What can hang from each mark:
Z_247: Z_460
Z_715: Z_399 Z_460
Z_285: Z_247 Z_460 Z_715
Z_130: Z_285 Z_460 Z_491 Z_583
Z_491: Z_399 Z_460
Z_399: Z_247 Z_285 Z_460
Z_460: Z_130 Z_247 Z_285 Z_491 Z_583 Z_787
Z_583: Z_130 Z_399
Z_787: Z_491 Z_583 Z_715

Every row comes from one small tree of marks. The marks that hang from a mark follow it in brackets, in the order of their numbers. Every link used is in the known rows. Which tree was each row made from?
Known rows:
Z_787(Z_491(Z_460(Z_583)) Z_715(Z_399)): [-26.5  -0.4   7.6 -16.1 -10.1   1.3   1.9   8.2   2.1  23.7  -7.7 -11.8
  -9.8  -8.3   9.4 -17.0  14.7  -4.6   4.8  18.7   7.6   0.8  -9.5  -1.3
 -15.1  18.1   0.6  -4.3  10.0  -0.6  -2.4  -5.8  22.0  -8.0  -2.2 -13.5
   9.0 -21.3 -10.8   6.9  16.0 -38.7  -2.9   3.6  14.6 -10.5   8.5]
Z_715(Z_460(Z_130(Z_491) Z_247 Z_285)): [  4.5  -6.7   0.1  -5.5   3.0 -10.4 -13.2   7.9 -15.5  15.0   9.0  -1.9
 -36.8   4.9   4.1 -14.1  -2.4   2.1   2.5  15.9  -4.4  28.3  -7.5 -24.1
  -2.9   2.6   0.0 -13.5  25.4   4.1  -4.6  -1.1  18.9 -10.8  -1.1 -28.1
 -10.3 -20.4 -19.6  18.4  16.9 -17.3   3.8  13.1  21.5  -3.7   9.9]
Z_247(Z_460(Z_583(Z_399) Z_787(Z_491))): [-18.3  -0.1   2.5 -20.3  -0.8   7.3 -13.3  10.7  -5.8  14.5  -8.2  -5.1
   0.1   9.1   4.3 -18.8   0.1   6.3  16.5  36.8   8.8   2.2   4.0   7.9
 -20.3 -19.0  -2.6  -5.1  26.1   9.9  -8.1 -17.9  19.3   1.7  -2.3 -16.1
   5.2 -19.6 -28.5  24.3  20.0 -31.7 -26.9   9.4  16.2  -0.2   6.5]
Z_787(Z_491(Z_460) Z_583(Z_399)): [-10.4   5.7  -1.6 -16.0   1.1  -0.2   2.5  13.8  -1.2  20.6  -2.3  -7.2
  -1.7  -4.4  -3.1  -9.1  13.6  -1.5   3.3  23.7   6.2  -1.0 -16.1  20.0
 -22.2   6.8   1.7   4.4   8.1  -4.3  -1.9 -12.6  19.8  -3.0   2.6  -6.7
  10.8 -20.4  -6.4   8.1  11.0 -29.3  -8.1   6.4  10.6  -0.5  12.9]
Z_285(Z_247 Z_460(Z_130(Z_491) Z_787(Z_583))): [  3.7   0.7   8.4  -2.7  -4.9  -1.6 -16.3   9.3  -2.7  13.8  -1.4 -12.1
 -40.1   2.3  -4.0 -14.8  -0.1  -7.1   6.5  14.2  11.0  23.5 -14.2  -7.2
  10.0  -3.4   1.0 -17.6  26.1   3.0  -8.1  -1.9  22.4  -5.6  -4.9 -35.1
   0.6 -22.5 -50.8  22.9  16.9 -27.7 -16.4  -6.2  16.6  -4.6   1.7]
Z_247(Z_460(Z_130(Z_491) Z_285(Z_715))): [-17.8 -11.9  -3.2  -5.1  17.7  -4.3  -6.4   8.3 -14.9  17.4  -5.7  -3.2
 -51.8   3.8   2.9 -21.3   3.0  -2.1  10.3  19.2   3.9  23.1  -0.3 -33.8
  -8.3  13.4   4.4 -17.3  25.7   0.2  -7.1  -9.3  20.6  -5.8  -2.7 -10.2
  -6.8  -4.5 -30.6  12.0  17.0 -23.0   3.9   2.7  15.3  -0.4   7.0]
Z_460(Z_130(Z_491 Z_583)): [ -0.7 -15.8  -6.0   1.2  -0.9  -3.5  -5.2  10.9   1.9  16.0  -4.7  -6.5
 -21.1 -12.6   5.4  -9.6   6.6  -0.6   2.9  12.8   7.5  11.5  -9.5 -11.3
  -9.9  20.5   4.0 -10.6  14.0  -7.9   1.8   6.8  21.8  -3.7   6.8  -9.3
   3.6  14.9 -47.3   5.0  13.3 -17.0  -9.4   0.5   8.8   2.0   2.5]
Z_285(Z_460(Z_130(Z_491 Z_583) Z_247) Z_715): [  3.3 -11.8  -0.6  -6.3   1.7  -4.8 -18.7   3.5   2.4  16.6 -10.2  -5.4
 -55.8  10.6   1.4  -8.9   3.3  -3.7  20.4   6.6   8.9  23.1 -13.7 -15.9
   7.8  20.8  -5.2 -20.0  32.3  -7.7  -6.5   9.5  19.5   1.1   7.4 -29.0
  -6.0  -7.7 -35.3  13.1  18.0 -34.6   7.5  -7.4  18.9   7.9   9.3]
Z_491(Z_399(Z_285(Z_247 Z_715) Z_460(Z_583 Z_787))): [-14.9   4.4  -1.3 -24.8  -2.8  -7.6  -7.8   4.5   3.5   3.3  -2.3   4.0
 -48.5   6.6  -1.5 -28.3  -2.5  -4.6  16.8  26.1   4.4  24.0  14.4  -8.0
  -0.8  11.9 -17.9 -16.8  26.8  -2.3  -9.0 -10.3  12.6  10.5  11.4 -46.8
   0.2 -49.8 -15.7  15.4  28.4 -48.8   8.9  -7.2  23.3  20.6   0.8]
Z_460(Z_247 Z_285 Z_491): [-11.9  -1.6   3.5 -30.2  -8.3  -8.0 -17.1   9.8  -5.0   4.2  12.6  -0.9
 -22.4   5.3   0.9 -11.1  -7.2   2.3  12.4  11.1 -11.7   0.2   3.5 -13.9
  -3.4  -1.8  -3.4  -3.1  23.9   8.3   1.8  12.3  14.9   0.0  -4.6 -22.0
  -1.8 -26.5  -9.8  20.5  17.6 -10.6   4.6  16.4  16.1   6.1  12.5]
Z_460(Z_130 Z_247 Z_285 Z_491): [-10.7 -10.4   4.3 -20.7  -1.9  -7.3 -12.1   9.0  -7.9   6.9  13.4  -2.4
 -37.8   3.7   1.6 -16.6  -8.9   0.1  10.8  12.8  -5.4  -1.5   4.6 -17.5
  -3.2  -1.9  -3.4  -7.3  28.5   6.7  -0.2  14.7  20.2  -0.7  -7.0 -26.0
 -12.6 -20.4  -9.4  15.9  16.7  -9.2   8.8  14.1  18.6   6.1   8.3]
Z_285(Z_460(Z_491(Z_399(Z_247)) Z_583(Z_130) Z_787)): [ -0.3  -0.5   6.6   2.2 -19.8   3.8 -14.2   3.4   0.5   9.9   4.1  -3.6
 -17.1   6.9  -4.0 -15.5  -5.7   1.0  13.0  21.7  11.5  17.6   6.0   3.3
   5.9 -31.2 -10.4 -15.2  27.5   1.9  -8.4 -14.8  20.8   6.5   3.4 -30.6
   3.8 -34.7 -31.7  23.8  13.5 -44.5   8.4   4.2  18.7  13.3  10.0]
Z_787(Z_715(Z_399 Z_460(Z_491 Z_583(Z_130)))): [  3.2 -14.2   1.0  -3.0  -3.9   2.0  -1.4   8.3  -2.1  20.3  -7.3  -1.5
 -23.2   7.7   4.4 -19.2  12.4  -1.3   6.5  20.4  11.4  14.7   0.1 -10.4
  -0.1   7.6  -6.1 -11.5  12.2   4.4  -8.3  -8.9  14.2 -13.7   0.9 -22.5
   2.9 -34.1 -19.9  10.7  13.5 -48.7  18.9   7.7  14.6 -10.2   6.5]
Z_247(Z_460(Z_130 Z_583)): [-14.1  -7.6   4.6   0.0  -2.9   1.1  -2.4  10.2 -17.5  13.7  -3.1  -4.5
 -25.0   7.0   7.0 -18.7   4.2   2.3  10.3  24.9   9.4  -7.8  11.3  -7.4
  -6.5   2.9  -1.1  -7.6  21.8   0.1  -2.8  -9.4  18.2   0.9   1.2  -5.1
  -8.8   0.4 -30.9   9.1  15.4 -28.4 -15.4   1.4  17.5  -9.8   2.7]
Z_285(Z_247 Z_715(Z_399)): [ -9.7   0.5   2.7  -2.3  -5.3 -10.5   6.2   2.8   8.4   8.4  -3.3   6.4
 -37.2   2.9   0.8 -21.2   2.9 -11.6  39.1  13.3   3.0  16.5   4.3 -16.2
   4.8  23.5  -7.2 -14.1  16.8   3.0  -6.3   8.0  13.4  -7.7   6.9 -22.6
  -4.1 -30.8  10.9  13.0   9.2 -24.9  31.7  -0.1   9.5  -4.4   9.8]
Z_715(Z_399 Z_460(Z_130(Z_285) Z_247 Z_583)): [  2.6 -12.7   7.3  -2.5  -9.2  -9.3  -1.9  10.7 -16.2  15.2  -1.8   5.8
 -37.7  12.4   3.4 -32.2   1.9   0.7  17.2  20.5  -0.3  14.5  14.3  -8.8
  -8.4  16.1 -13.2 -14.2  25.8   2.8  -3.7   4.9  16.0 -12.0   5.4 -49.5
 -12.5 -43.2  -7.4  12.5  18.2 -37.7  21.8  14.8  26.4   0.2   3.3]
Z_247(Z_460(Z_130 Z_285 Z_583 Z_787(Z_715))): [-25.8  -1.1  10.2 -38.4  22.2   3.2 -10.9  12.4 -15.0   7.9  -6.4 -16.8
 -39.3   4.6   9.3 -28.7  -2.2  -8.7  -1.2  22.8   9.3  11.6  14.6 -25.4
 -10.8   7.4  -6.3  -9.8  26.3  14.3  -5.2 -15.5  22.4   3.1  -6.7 -43.5
  -9.0 -15.8 -41.5  15.4  27.0 -36.7 -21.2   2.8  23.6   0.9  -6.3]
Z_583(Z_130(Z_285 Z_491(Z_460)) Z_399): [  2.2  -8.2 -15.5   5.8   3.7  -4.8   2.9   3.2  -7.3  21.0 -11.2   8.0
  -4.8  -1.3   2.4 -20.5  12.2   3.0   8.6  28.6   7.4  24.5  -0.5  -6.5
 -13.6   5.5  -1.9 -12.0  14.1 -11.2  -9.8 -16.4  17.9  -7.4   9.9 -24.9
   8.6   1.8 -13.2   0.9   4.5 -31.2  17.6  11.1   9.4   8.9  17.4]
Z_130(Z_491(Z_460(Z_583))): [-16.1  -6.6  -0.7  -1.0 -17.0   2.5 -12.8   3.7  -6.2  24.5  -3.8  -7.4
  -1.6 -10.0  10.7  -5.0  10.4   6.3   3.7  22.4   1.1   5.3  -9.7  -3.8
  -4.6  10.9   4.0  -3.2  13.5  -7.9  -2.0  -1.8  17.4  -0.5   2.7   4.0
  11.7   5.2 -37.3  11.3  16.5 -23.3 -23.6   3.5  10.9  -8.6  12.7]
Z_130(Z_285(Z_247 Z_460 Z_715(Z_399)) Z_491): [ -9.0  -3.4  -0.6   5.5 -13.4 -12.3  -5.7   3.5   1.6  17.0 -13.4   9.5
 -55.2  10.9  -6.4 -29.2   5.1  -5.0  30.8   8.1   2.2  35.1  -0.6 -23.3
   5.9  20.4   0.5 -27.7  23.7  -4.7  -8.4   5.0  13.1 -12.8   0.0 -35.8
   1.9 -38.8 -17.7  17.7  11.6 -38.0  37.1  -1.5  14.3  -1.6  14.3]
Z_399(Z_247 Z_460(Z_285)): [ -6.0   9.8  -0.7  -6.2  -5.4 -14.0  -0.9   8.5  -9.0   5.8   9.6  -3.4
 -40.1   7.8   1.5 -21.7  -6.7   2.2  -7.3  14.5   1.0  19.8   5.8 -10.3
  -5.9   3.0 -11.0  -2.8  15.5  -0.6   2.6 -26.5  11.2   2.6   7.0 -28.6
  -2.4 -15.3  -3.2  18.9  13.0 -23.9  15.9   4.4  16.8   1.3  13.6]
Z_491(Z_460(Z_247 Z_583(Z_130(Z_285) Z_399) Z_787)): [  3.2  -3.4  -0.8 -22.7   6.3  -0.2 -11.6   1.1  -9.7  13.3  -8.9   1.2
  -4.9  11.2   6.4 -25.6   2.4   0.9  20.5  35.3   4.6  16.3  16.5   3.4
  -8.2  -3.7 -23.4  -9.6  29.8   2.6 -12.9 -12.3  18.5   1.3  12.5 -58.8
   1.0 -21.6  -6.3  11.3  17.7 -39.8   2.7  15.2  22.0  20.4  10.0]
Z_583(Z_130(Z_460(Z_247 Z_787) Z_491)): [ 19.4  -6.7   1.8  -7.2 -14.9  -3.4 -22.0  -0.5  -9.7   4.0   0.8  -7.3
   2.5   1.6   9.3  -6.2   2.9   3.4  13.7  30.3   4.5  42.7 -15.5 -20.3
   4.2 -15.2 -10.5 -14.9  27.6   5.3 -15.4  -8.5  21.0  -6.2  11.4 -38.3
   8.7  -6.9 -34.7  20.3  13.7 -15.4 -14.3   4.0  12.4   2.6  14.4]
Z_715(Z_399(Z_247 Z_285 Z_460(Z_491 Z_583))): [ -4.4  -9.8  -1.7   3.3 -22.8 -10.2  -4.1   7.6  -5.0  16.0   4.5   6.1
 -52.3   9.9  -1.3 -30.5  -0.5  15.1   5.3  20.9   3.8   7.0  10.0   4.6
  -7.1   9.1 -19.0  -4.0  24.4  -2.2  -0.4 -13.0  10.3  -0.4   6.7 -41.3
   4.8 -38.7 -12.6  21.9  22.2 -43.9  32.9   7.0  18.9   5.8  11.7]
Z_247(Z_460(Z_583 Z_787)): [-16.3   1.2   8.0 -18.5  -5.9   4.3 -14.6  11.4 -13.1   7.1  -4.9  -7.0
  -3.5  10.2  12.2 -15.9  -2.3   2.6   9.8  31.4   4.5   4.7  10.8  -5.3
  -4.2  -5.3  -4.3  -4.6  24.1  10.6  -5.4 -15.0  14.5   7.2   4.9 -19.7
   3.5 -13.9 -40.5  22.1  20.0 -27.2 -32.1   3.4  16.3  -2.3   1.9]
Z_285(Z_247 Z_460(Z_583(Z_130))): [  6.8   2.0  -0.7  10.6  -8.4  -7.0  -5.0   2.0  -7.2  16.7  -4.9  -3.4
 -27.0  10.3  -7.4 -16.3   9.3   0.7  14.4  16.2   9.1   2.7   8.3  -0.4
  15.0 -11.4  -3.7 -21.1  18.5  -3.7  -7.7 -10.4  14.1  -9.8   2.8 -11.0
  -2.3 -11.6 -23.6  13.7   9.1 -37.2   1.2  -4.0  13.1 -14.4  11.0]
Z_787(Z_491(Z_460(Z_285 Z_583(Z_130 Z_399(Z_247))))): [ -2.0   0.5  -5.8   1.3  12.3  -5.5   0.4   1.4  -8.9  30.4   1.4  -8.1
 -20.9  -3.7  -7.3 -24.4  12.5   7.5   6.2  25.6   5.4  10.4   2.8   9.2
 -20.4 -13.3 -11.6 -10.0  15.0  -3.4  -6.1 -29.3  25.3 -13.3   1.4 -11.9
   4.0 -10.7  -1.5  12.2  13.2 -37.4  15.3  15.0  15.5   1.2  19.5]
Z_787(Z_491(Z_399 Z_460(Z_247 Z_583)) Z_715): [-24.9  13.8  12.5 -36.6 -17.0   2.9 -11.0   5.1   5.2  11.7   4.9 -10.8
  -2.9  -8.4   7.6  -5.3  10.7  -9.4  15.5  12.2   2.4   0.9 -10.7  -2.6
 -15.5   5.9  -5.9  -4.4  15.5  -4.5  -0.5   0.6  26.2   2.8  -0.7 -12.9
   5.2 -27.0  -4.3   3.0  20.5 -44.2 -10.0   5.9  25.7   5.6  10.3]
Z_715(Z_399 Z_460(Z_130(Z_583) Z_491)): [  2.3 -20.0   2.2   8.5  -5.9  -5.4   2.6  11.8  -7.4  17.8  -1.4   4.7
 -35.5  14.4   3.3 -20.7   1.7   1.9   9.6  17.1   6.7  14.0  -3.6  -0.9
  -5.0  22.6  -1.5 -10.6  20.6  -1.3  -4.5  -4.9  13.6  -3.7   4.5 -21.9
  -6.6 -26.8 -32.2  13.5  11.7 -27.7  26.3   6.3  14.9  -3.1   7.5]
Z_130(Z_460(Z_285) Z_491 Z_583(Z_399)): [ -2.7  -6.9  -9.6 -22.9   5.6  -8.3 -10.9   4.5  -8.4  11.7 -10.0  -2.7
 -22.5  -4.2 -11.8 -13.7  10.3   6.5  12.4  17.2   0.4  32.4  -8.0  -6.0
 -24.1  24.0  -4.3  -5.8  17.3  -6.5  -2.2 -11.0  14.6  -3.2   2.0 -28.6
   9.0   0.6 -47.1  17.1  20.6 -25.6   8.7   7.8   8.6   3.0  17.6]
Z_460(Z_130(Z_285) Z_247 Z_787(Z_583)): [  3.1  -2.6  10.0 -33.2   2.9  -4.8 -11.3  20.3  -6.1   1.4   2.8  -9.4
 -25.2  -1.5   4.9 -24.3  -3.2 -10.3   3.4  18.3   0.6  14.1   5.7 -10.2
 -10.1   8.3 -13.0  -7.2  22.6   9.5  -0.4  11.2  23.5  -1.6   7.7 -61.2
  -1.6 -36.6 -22.7  10.7  20.3 -22.4 -14.2   8.2  22.2  19.9  -7.7]

Which tree is each row?
[ 10.4  -1.5  -7.1   9.3  -3.0 -10.3  -1.8   4.2  -1.1  15.1  -2.4  12.4
 -33.8   2.8  -4.2 -23.4  13.6  -8.5  23.6  15.0   2.1  51.1  -1.2 -29.2
  -1.5   7.9  -2.1 -33.5  10.8 -10.6 -12.0  -9.9  18.1 -15.6  10.2 -13.1
   2.6 -38.6 -17.9   2.0   8.5 -43.5  32.4   2.7  17.8   8.1  12.6] : Z_583(Z_130(Z_285(Z_247 Z_715(Z_460)) Z_491(Z_399)))
[-20.5  -9.6   3.4  -9.1   4.1  -3.9  -5.0  12.2 -21.7  10.9   6.2  -0.5
 -40.1  14.5   1.8 -23.0  -4.4   3.5   4.3  19.8   0.7  -0.6   8.1 -18.0
  -8.0  -2.6   5.1  -9.3  26.8   4.7  -3.5 -11.7  17.6   1.2  -9.4  -9.0
 -11.2 -12.1 -30.6  15.0  14.1 -16.1   5.2   9.5  17.2  -3.4   9.2] : Z_247(Z_460(Z_130 Z_285 Z_491))
[  3.1  -9.5   0.2   6.0 -16.7 -10.7  -4.9  10.6  -8.1  20.8   7.8   7.6
 -45.1  10.3   0.5 -29.2   3.6  14.1  10.5  19.9  -1.7  17.6   5.8   0.6
  -4.4   8.5 -11.7  -7.8  18.5   5.3  -3.0  -7.2  12.1  -6.5   7.0 -35.8
   2.2 -56.4 -18.0  24.9  20.6 -43.2  31.1  10.6  18.7  -1.9  12.2] : Z_715(Z_399(Z_247 Z_285) Z_460(Z_491 Z_583))
[ -6.8   9.1   9.6 -25.4   1.5   1.3  -9.6  19.7 -13.0   2.5  -1.9  -9.7
  -5.9   8.8   6.2 -12.1   1.1  -4.9   2.4  25.4   5.0  10.9   0.2  -1.5
  -7.8   2.2  -4.3   0.3  18.1  11.5  -3.3 -19.4  15.2   3.8   7.7 -27.4
   8.6 -23.7 -38.9  18.7  16.8 -27.4 -28.1   2.7  14.8   2.1  -0.5] : Z_247(Z_460(Z_787(Z_583)))
[-10.1   3.1  -0.7 -28.1   4.7 -11.9 -10.0   6.0  -5.8   3.7   0.8  -1.3
 -48.5  15.6   2.6 -17.0  -5.7  -3.5   7.9  16.1  -3.2  18.1   4.9 -19.1
  -0.3  15.1 -14.0  -6.9  26.4   1.0  -3.2  -8.0   9.0   3.6   7.8 -35.4
  -6.8 -26.6   9.0  16.3  19.5 -25.7  14.4   3.1  20.4   9.9  11.1] : Z_399(Z_460(Z_247 Z_285(Z_715)))
[-18.4  15.2   8.7 -25.8 -13.0  -0.2 -10.4   5.6   6.6   5.0   3.5  -4.3
 -15.2 -10.8  15.6 -21.1  -0.2 -13.7   8.6  12.7   5.7  49.4  -8.1 -26.4
 -12.9  12.8  -8.6 -10.4  13.5  -1.8  -4.1 -14.4  26.5   9.8   7.5 -50.0
  11.1 -28.1 -26.6   8.3  16.2 -42.8   8.6   3.4  23.1  22.2   9.7] : Z_130(Z_285 Z_491(Z_399(Z_247) Z_460(Z_787(Z_715))))
[-14.0  12.4   5.4 -26.1   5.0 -12.3   3.8   4.0   0.3   5.6  -1.5   0.9
 -35.0   6.5  12.1 -30.9   1.5 -11.4  16.7  20.6   5.0  28.8   2.2 -15.5
   3.4  26.8 -12.1 -11.1  21.5   9.8 -12.0 -12.8  16.6   2.2   8.6 -70.2
   0.2 -42.9  -5.2  13.6  17.5 -39.1  22.6  -2.3  18.2   4.8   6.4] : Z_491(Z_460(Z_787(Z_715(Z_399(Z_285(Z_247))))))
[-14.8   1.2   1.5 -14.7 -12.1  -6.2 -10.6  19.1  -4.4  10.1  -5.5  -6.7
  -8.9   8.3   5.3 -24.7  -5.4   1.2 -12.3  23.9   1.1  18.8  -3.0  -6.4
  -6.4 -18.0  12.3 -17.4  19.1   6.2  -4.7  -6.6  18.1   0.7   0.7 -32.9
   7.6 -40.1 -33.8  21.5  11.0 -18.5 -20.1  -0.8  13.8   4.8   5.7] : Z_130(Z_285(Z_460(Z_787(Z_491))))
[-14.3  -0.6  10.5 -24.1  -3.3  -5.5 -10.3   6.1  -4.8  17.8   2.1  -1.7
 -52.5  11.2  -4.3 -27.9   5.9  -3.6  18.3   6.8  -2.8  17.6   5.5 -17.6
  -1.7  19.3  -7.2 -13.9  16.7   9.0  -3.6  -2.8  12.5 -13.5 -14.5 -28.1
  -3.9 -51.0 -23.5  21.8  24.4 -44.8  25.8  11.1  22.2 -14.9  10.1] : Z_787(Z_715(Z_399 Z_460(Z_285(Z_247) Z_491 Z_583)))
[ -6.1   0.6  -3.6 -14.1  -5.6 -11.9  -4.4  17.3  -6.9   8.9 -11.6  -0.7
 -26.2  11.7  -2.5 -21.2   4.2   0.0  -3.0   8.6   1.2  12.2   6.9  -2.1
  -6.3  19.7   2.8 -13.2  13.5  -7.0   3.1  -5.9  10.1   4.2  10.4 -32.2
   4.6 -18.9 -42.6   9.4  11.6 -32.6   3.4  -3.1  13.5   6.5   7.0] : Z_130(Z_285(Z_460) Z_583)
[ -9.2  -3.5   9.9 -53.0  10.5  -0.7 -26.9  15.2   1.3   5.6   4.4 -12.3
 -38.0   3.8  -1.1 -13.7  -5.3  -7.6  12.6  14.3  -8.7  16.9  -2.3 -14.4
  -3.6   8.7 -13.0  -4.1  26.8  15.8  -2.8  13.7  18.3   1.4  -1.3 -42.4
   5.3 -52.8 -22.4  25.5  28.9 -22.5  -8.8  10.4  18.8  21.4   1.3] : Z_460(Z_247 Z_285(Z_715) Z_491 Z_787(Z_583))
[  5.7  -8.3   1.9  -7.1   8.5  -3.8  -4.4  14.0  -7.5  10.0  -2.4  -6.6
 -21.2  11.1  13.6 -18.4  -3.8  -3.7  -4.4  25.1   8.3  27.0  -2.9  -6.3
  -1.5  12.5  -1.9 -11.3  18.8   5.4  -7.1 -13.7  16.3   6.0  13.5 -34.8
  -6.5 -19.5 -43.6  15.4  14.9 -21.8 -13.1  -2.7  16.2   3.2  -1.0] : Z_715(Z_460(Z_130(Z_583) Z_787))
[-28.0  11.5   0.9 -18.7  -1.7  -9.2   7.5   8.1 -10.8   5.4   6.6   1.5
  -4.8  -5.5  -1.0 -12.4  -0.5  -7.5   4.0  18.1  -5.1  10.1   5.3  -4.9
 -14.6  12.3   3.1  -1.7  13.7  -4.9   0.4 -14.0  15.8   7.4   4.3 -18.3
  -0.2 -19.7  -3.6   6.5  10.4 -22.5  12.6  10.4  14.5   8.7  12.4] : Z_491(Z_399 Z_460(Z_285))
[-13.4 -11.3   2.8 -16.4  -3.4  -6.5  -3.9   8.2   8.3   9.0   0.4   7.3
 -58.0   1.5  -6.3 -29.6   4.7 -12.4  33.3   2.7   1.9  17.4   9.0 -18.4
 -10.0  29.1  -6.8 -25.8  18.4 -12.7  -1.6  14.9  22.4   3.6   1.7 -17.0
  -6.8 -33.2 -31.8  -1.9  17.5 -36.4  34.1  -1.1  20.9  22.6   4.8] : Z_460(Z_130(Z_285(Z_247 Z_715) Z_583) Z_491(Z_399))
[ -9.4  -0.7   6.1 -45.3  -4.1  -4.1 -15.1  17.5  -0.4   5.3 -10.0 -18.1
 -14.1  -2.3   9.6 -25.9  11.3  -5.1  -9.0  16.5   4.1  39.5 -12.9 -18.6
 -22.2  17.8  -1.3 -15.7   8.1   2.5  -3.4  -9.9  23.3   1.0   5.5 -40.7
  15.3 -28.7 -61.7   9.5  22.1 -29.7 -22.7  -7.4  15.8   8.5   4.3] : Z_130(Z_285 Z_460(Z_787(Z_491 Z_715)) Z_583)
[  5.6   5.2   4.2 -22.7  26.8  -7.2  -2.7  11.6 -10.8  10.5   3.0  -3.8
 -48.2  11.3 -10.1 -29.2  -3.1  -9.7  10.9  22.5   4.9  28.9   4.5  -1.5
  -7.7   6.0 -11.1 -10.1  22.6  12.2  -9.2 -16.4  17.4  -6.7  -3.3 -53.3
 -13.1 -46.2 -18.1  22.9  20.6 -32.4   9.3   8.7  21.7   1.8   1.7] : Z_715(Z_460(Z_130 Z_285(Z_247) Z_787(Z_583(Z_399))))
[ -9.2 -15.5   1.0  -1.3   3.5  -3.1 -10.9   7.5 -10.8  20.7   3.5   0.3
 -76.0  14.2   5.0 -32.7   4.9   8.7  19.4  20.0   7.2   8.4  10.2 -16.8
  -2.4   8.1 -12.9 -15.6  28.2   0.7  -7.2  -6.7  21.1   4.3   4.0 -19.1
  -9.0 -31.5 -28.7  14.4  24.8 -44.5  16.3  -3.2  23.0   6.4   8.0] : Z_399(Z_247(Z_460(Z_130 Z_491 Z_583)) Z_285(Z_715))
[ 16.0 -18.3  -8.2 -10.2   5.5  -7.2 -16.7   7.1  -8.1  21.4   0.3   4.1
 -47.2  17.4   2.6 -20.0  10.9   9.8  11.5  25.0  -1.9  17.5   3.7 -12.3
   7.6   1.9 -13.6 -19.0  23.8   2.6 -12.6   1.3  13.3  -7.8  12.7 -25.9
  -1.1 -50.7 -14.5  13.6  22.9 -44.9  13.4   4.0  20.7   8.6  10.0] : Z_399(Z_285(Z_715(Z_460(Z_247 Z_491 Z_583(Z_130)))))
[  7.4   2.8   4.1 -37.4  -3.7  -3.9 -17.8   1.6  -2.5  -3.9  -5.0  -2.5
  -9.3  13.8   2.6 -11.5  -2.2  -0.3  30.5  25.3   4.8  30.4  -3.4   3.2
  -9.5  12.1 -21.9  -1.7  30.4   5.7  -9.4  -7.9  14.0  12.3  13.9 -59.7
   0.3 -17.5 -26.4  23.3  21.4 -27.0  -0.1   3.8  16.9  13.7  14.1] : Z_130(Z_460(Z_247 Z_787) Z_583(Z_399))
[ -1.6  -2.7   4.7  -5.0   0.1  -9.3  -3.0  10.6  -8.2  11.8  15.6   1.1
 -50.3   6.9  -6.5 -22.1  -2.8  -1.6   6.6   5.6   0.0  27.7   1.5  -7.3
 -14.2  10.8  -7.3 -12.9  18.1  -4.2   1.4 -16.0  20.3   3.1   1.9 -21.5
  -9.7 -34.7 -33.2  13.7  16.8 -35.9  34.7  10.5  24.4  12.4  10.9] : Z_715(Z_460(Z_130(Z_583) Z_285 Z_491(Z_399(Z_247))))
[ -5.9  -1.4   3.3 -25.2  18.0   0.7  -1.0  19.5 -14.9   5.0  -9.6  -0.4
 -29.6  12.2  -1.1 -32.8  -0.5  -6.7  10.3  29.7  12.0  15.0  13.5  -1.3
 -22.0   7.8 -10.5  -5.2  25.3   7.3  -6.2 -17.3  19.5   3.0   4.1 -56.2
  -4.1 -29.0 -29.0  11.1  17.4 -37.7  -2.3   8.3  20.7  15.7  -3.3] : Z_247(Z_460(Z_130(Z_285) Z_787(Z_583(Z_399))))
[ -4.7 -13.5  -1.6  -5.6  -2.3  -5.1  -8.4  11.9  -1.7  15.7 -13.1   5.8
 -27.2   7.0  11.4 -28.9  -1.2  -3.5  10.9  27.5   0.6  54.3  -3.8 -27.7
  -5.2  18.9  -0.6 -19.4  20.4   7.6 -11.8  -3.2  13.5  -8.3  10.1 -48.1
   7.6 -51.2 -26.2  21.9  16.1 -29.9  13.9   6.2  14.1   8.8   5.1] : Z_130(Z_285(Z_715(Z_399 Z_460(Z_787))) Z_491)
[ -7.4  -3.0   7.5 -30.1 -17.7  -9.3 -20.4   4.6 -15.9   1.8  11.9  -3.3
 -25.3  10.5  -1.2 -11.9  -2.0   6.5  14.2  15.2 -10.9  16.3  -4.5 -16.3
  -3.6  -0.4  -6.0  -4.8  25.7   5.1  -3.7   2.7  14.1   1.7  -4.6 -25.3
  -1.9 -28.4 -23.1  23.7  19.7 -11.2   5.0  10.1  16.8  -1.1  20.7] : Z_130(Z_460(Z_247 Z_285 Z_491))
[ -8.8  -5.5   6.8   0.0 -15.7   4.9 -12.4   4.6   6.6  10.6   6.7  -7.8
 -17.1 -21.1   5.6 -15.5  -5.6  -4.2  15.9  20.7  10.1  24.2  -0.8 -11.8
 -10.7  -8.6  -8.7 -10.7  23.1   0.6  -1.8   3.3  30.2   2.8   3.0 -28.7
   1.9 -12.5 -34.4  17.3  19.8 -30.0  -8.8   6.9  18.6  13.7  -0.3] : Z_460(Z_130(Z_491(Z_399(Z_247))) Z_583 Z_787)
